Here is a tiny trained network, its code and every weight. The questions are about switching its units off for an input and a class, where a switched-off unit gives its printed mean instead of its output.

import numpy as np


def w(rows, s, z=0):
    codes = np.array(rows[::2]) - 128.0
    scale = np.full(codes.shape[1], s)
    scale[-1] = z or s
    return codes * scale


def norm(h):
    return h / np.sqrt((h * h).mean(-1, keepdims=True) + 1e-5)


def f(y):
    return y / 2 * (1 + np.tanh(0.7978845608 * (y + 0.044715 * y**3)))


def log_softmax(a):
    a = a - a.max(-1, keepdims=True)
    return a - np.log(np.exp(a).sum(-1, keepdims=True))


def net(x, mask):
    res = np.array(x, float).reshape(1, 7) / 4 @ E
    u = 0
    for l in range(3):
        y = f(norm(res) @ A[l][:, :-1].T + A[l][:, -1])
        res = res + np.where(mask[u : u + 11], y, B[l][:, -1]) @ B[l][:, :-1]
        u += 11
    return log_softmax(norm(res)[-1] @ U[:, :-1].T + U[:, -1])


A, B = {}, {}
E = w([
[127,188,100,186,163,120,90,125,117,78],'x0',
[112,139,182,54,103,181,70,55,99,98],'x1',
[97,138,92,178,175,139,97,113,125,117],'x2',
[114,140,125,154,129,4,104,35,73,158],'x3',
[85,134,99,142,55,178,71,105,126,99],'x4',
[178,104,161,143,138,71,49,137,62,86],'x5',
[125,243,62,67,141,105,112,157,61,136],'x6',
],0.0045)
A[0] = w([
[99,187,144,177,252,235,116,188,107,91,23],'L0N0',
[237,100,124,100,96,92,84,218,37,165,36],'L0N1',
[147,92,165,242,117,107,122,131,67,70,110],'L0N2',
[125,130,71,171,171,126,191,180,135,115,45],'L0N3',
[153,38,174,136,133,145,175,153,229,88,148],'L0N4',
[86,96,255,101,80,120,54,147,120,54,87],'L0N5',
[119,119,135,16,91,168,138,228,105,34,137],'L0N6',
[39,168,75,149,58,189,41,88,229,86,4],'L0N7',
[78,162,46,171,64,218,70,87,188,184,96],'L0N8',
[170,149,79,165,146,143,69,133,122,84,170],'L0N9',
[86,99,156,168,126,39,146,86,119,181,118],'L0N10',
],0.0045,0.0028)
B[0] = w([
[232,156,122,64,194,164,135,81,230,52,174],'L0N0',
[133,81,82,41,139,140,49,173,54,206,169],'L0N1',
[112,94,89,52,192,126,252,75,121,126,199],'L0N2',
[148,89,158,137,82,160,47,51,182,126,150],'L0N3',
[84,212,70,177,55,96,14,147,120,185,255],'L0N4',
[120,102,212,183,156,144,144,84,82,158,202],'L0N5',
[150,68,89,205,225,80,169,41,106,167,216],'L0N6',
[138,98,57,160,64,226,172,132,39,105,180],'L0N7',
[137,118,122,138,134,180,236,171,3,84,197],'L0N8',
[51,215,137,83,210,200,163,144,98,158,185],'L0N9',
[128,123,13,133,194,116,159,110,148,53,212],'L0N10',
],0.0041,0.0028)
A[1] = w([
[112,66,161,85,119,115,62,155,93,135,112],'L1N0',
[137,112,254,135,123,121,82,63,124,106,2],'L1N1',
[106,135,140,73,121,129,191,124,168,168,51],'L1N2',
[161,156,148,121,169,164,99,143,189,48,52],'L1N3',
[103,112,119,155,129,124,175,167,179,152,118],'L1N4',
[145,116,134,87,95,206,171,128,118,169,101],'L1N5',
[130,97,150,178,87,115,131,237,202,148,77],'L1N6',
[117,100,132,121,85,162,127,67,105,123,128],'L1N7',
[85,221,110,81,125,123,151,140,130,192,150],'L1N8',
[163,77,171,90,111,104,97,114,106,121,79],'L1N9',
[115,128,121,137,179,138,166,54,128,163,156],'L1N10',
],0.0076,0.0029)
B[1] = w([
[212,173,171,118,186,86,251,219,128,152,193],'L1N0',
[136,102,175,59,41,159,44,182,247,9,214],'L1N1',
[85,74,143,127,85,181,233,195,236,166,149],'L1N2',
[142,203,52,96,232,160,195,137,218,187,165],'L1N3',
[164,79,205,105,46,98,62,75,152,142,203],'L1N4',
[90,127,146,210,112,101,145,149,104,127,209],'L1N5',
[204,102,152,96,62,239,112,3,161,204,219],'L1N6',
[154,171,118,136,182,182,144,202,126,41,212],'L1N7',
[48,156,248,154,150,109,98,153,141,107,234],'L1N8',
[196,95,68,40,178,179,108,201,99,108,184],'L1N9',
[170,71,165,182,103,98,135,179,164,101,253],'L1N10',
],0.0051,0.0031)
A[2] = w([
[138,163,148,137,179,74,62,159,95,26,3],'L2N0',
[72,112,99,181,100,183,126,104,135,92,127],'L2N1',
[151,135,225,153,105,128,139,183,195,60,129],'L2N2',
[172,150,81,81,203,142,156,151,132,153,118],'L2N3',
[164,98,156,65,114,167,136,179,129,181,191],'L2N4',
[135,49,83,137,170,26,157,62,130,107,59],'L2N5',
[160,152,96,114,149,94,92,188,68,156,79],'L2N6',
[183,127,198,85,151,62,127,106,200,141,183],'L2N7',
[109,80,140,44,101,198,113,146,145,22,90],'L2N8',
[199,50,103,123,78,217,133,100,123,184,122],'L2N9',
[94,254,149,125,208,106,87,109,152,164,80],'L2N10',
],0.0065,0.0018)
B[2] = w([
[119,118,103,149,1,85,102,145,152,209,229],'L2N0',
[141,174,200,84,157,158,182,135,89,138,208],'L2N1',
[131,85,62,81,116,68,58,191,153,179,247],'L2N2',
[177,99,151,71,161,151,187,139,197,102,192],'L2N3',
[140,60,160,113,124,106,92,61,125,134,219],'L2N4',
[94,24,135,208,192,148,119,119,141,33,216],'L2N5',
[93,144,199,79,138,104,175,62,121,157,175],'L2N6',
[124,189,106,217,117,216,145,138,52,119,253],'L2N7',
[181,159,68,141,110,117,97,194,79,67,235],'L2N8',
[138,229,133,124,90,73,132,14,125,92,243],'L2N9',
[89,142,32,96,146,137,49,76,155,144,214],'L2N10',
],0.0062,0.0037)
U = w([
[203,66,199,48,202,70,163,118,86,177,116],'0',
[50,78,207,135,80,126,170,225,192,205,5],'1',
[97,23,112,241,189,75,132,107,125,67,159],'2',
[225,96,114,106,69,128,37,219,106,64,143],'3',
[199,120,176,161,31,157,123,13,193,180,171],'4',
[31,207,85,111,132,57,47,101,91,185,134],'5',
[155,173,57,99,250,199,121,134,227,133,88],'6',
[97,196,132,178,109,227,192,159,35,55,191],'7',
],0.011,0.0022)

Each question gives the input, the list of numbers given to net, and the class t.
The units are the neurons (one row each of A and B). Each row of codes is followed by its name. A weight is (code - 128) times the scale printed after its matrix; where a second scale follows, it is the last column's (A, B and U).
mask holds one flag per neuron, layer by layer. A switched-off neuron (its flag False) gives its mean, the last column of its row in B, instead of its output. The means were averaged over made-up inputs and are rounded, as every weight is.
A unit's drop is (log p(t) with every unit on - log p(t) with that unit switched off) / (log p(t) with every unit on - log p(t) with every unit switched off).
The circuit of an input: a set's keep is (log p(t) with only the set's units on - log p(t) with every unit switched off) / (log p(t) with every unit on - log p(t) with every unit switched off). Starting from the 12 units with the biggest drops (on a tie, the unit counted first), units are removed one at a time, each time the one whose removal leaves the highest keep (on an exact tie, the one counted first), for as long as the keep stays at least 0.8.
circuit, biggest first: the units of the circuit, biggest drop first
top k neurons in layer l: the k neurons of layer l with the biggest drops, biggest first
drop when u is switched off: that unit's drop, to one decimal
input [1,6,-1,-2,-6,0,6], class 5: top neuron in layer 2	L2N10
input [6,8,0,3,7,-4,8], class 7: circuit, biggest first	L0N8, L2N2
input [2,7,6,0,-7,7,5], class 5: circuit, biggest first	L2N0, L2N10
input [2,6,-5,-7,-3,-8,8], class 1: circuit, biggest first	L1N2, L1N8
input [7,6,6,0,-6,1,4], class 6: circuit, biggest first	L1N3, L0N0
input [7,-7,-6,-6,3,-5,2], class 4: circuit, biggest first	L1N6, L1N4
input [-6,-2,-3,7,5,3,3], class 0: circuit, biggest first	L0N4, L0N1, L1N0
input [1,3,2,-3,7,3,-8], class 7: circuit, biggest first	L0N7, L2N1
input [-6,-8,6,4,-3,8,6], class 0: top 2 neurons in layer 2	L2N6, L2N3
input [-5,8,3,8,-2,-1,4], class 3: top 3 neurons in layer 0	L0N4, L0N9, L0N1
input [-5,-5,-1,-2,0,-1,5], class 4: top 2 neurons in layer 0	L0N9, L0N2
input [5,6,-7,-7,0,1,2], class 6: top 2 neurons in layer 0	L0N0, L0N3
input [1,-2,6,6,6,-4,3], class 7: top 3 neurons in layer 0	L0N8, L0N7, L0N4
input [-3,-6,-2,-3,7,1,1], class 4: circuit, biggest first	L1N6
input [4,-3,3,-2,-8,1,-4], class 6: circuit, biggest first	L0N0, L1N3
input [-3,5,2,2,-8,-6,7], class 1: top 2 neurons in layer 1	L1N2, L1N10
input [-8,7,-4,-5,-5,-2,3], class 1: top 2 neurons in layer 1	L1N2, L1N5
input [-3,-7,8,2,8,-1,5], class 7: top 3 neurons in layer 0	L0N8, L0N7, L0N4
input [-7,0,-7,8,7,5,3], class 0: drop when L0N4 is switched off	0.0
input [1,-2,-7,-6,-5,8,-3], class 0: drop when L0N1 is switched off	0.9
input [8,2,5,-7,4,4,2], class 6: drop when L0N0 is switched off	0.5
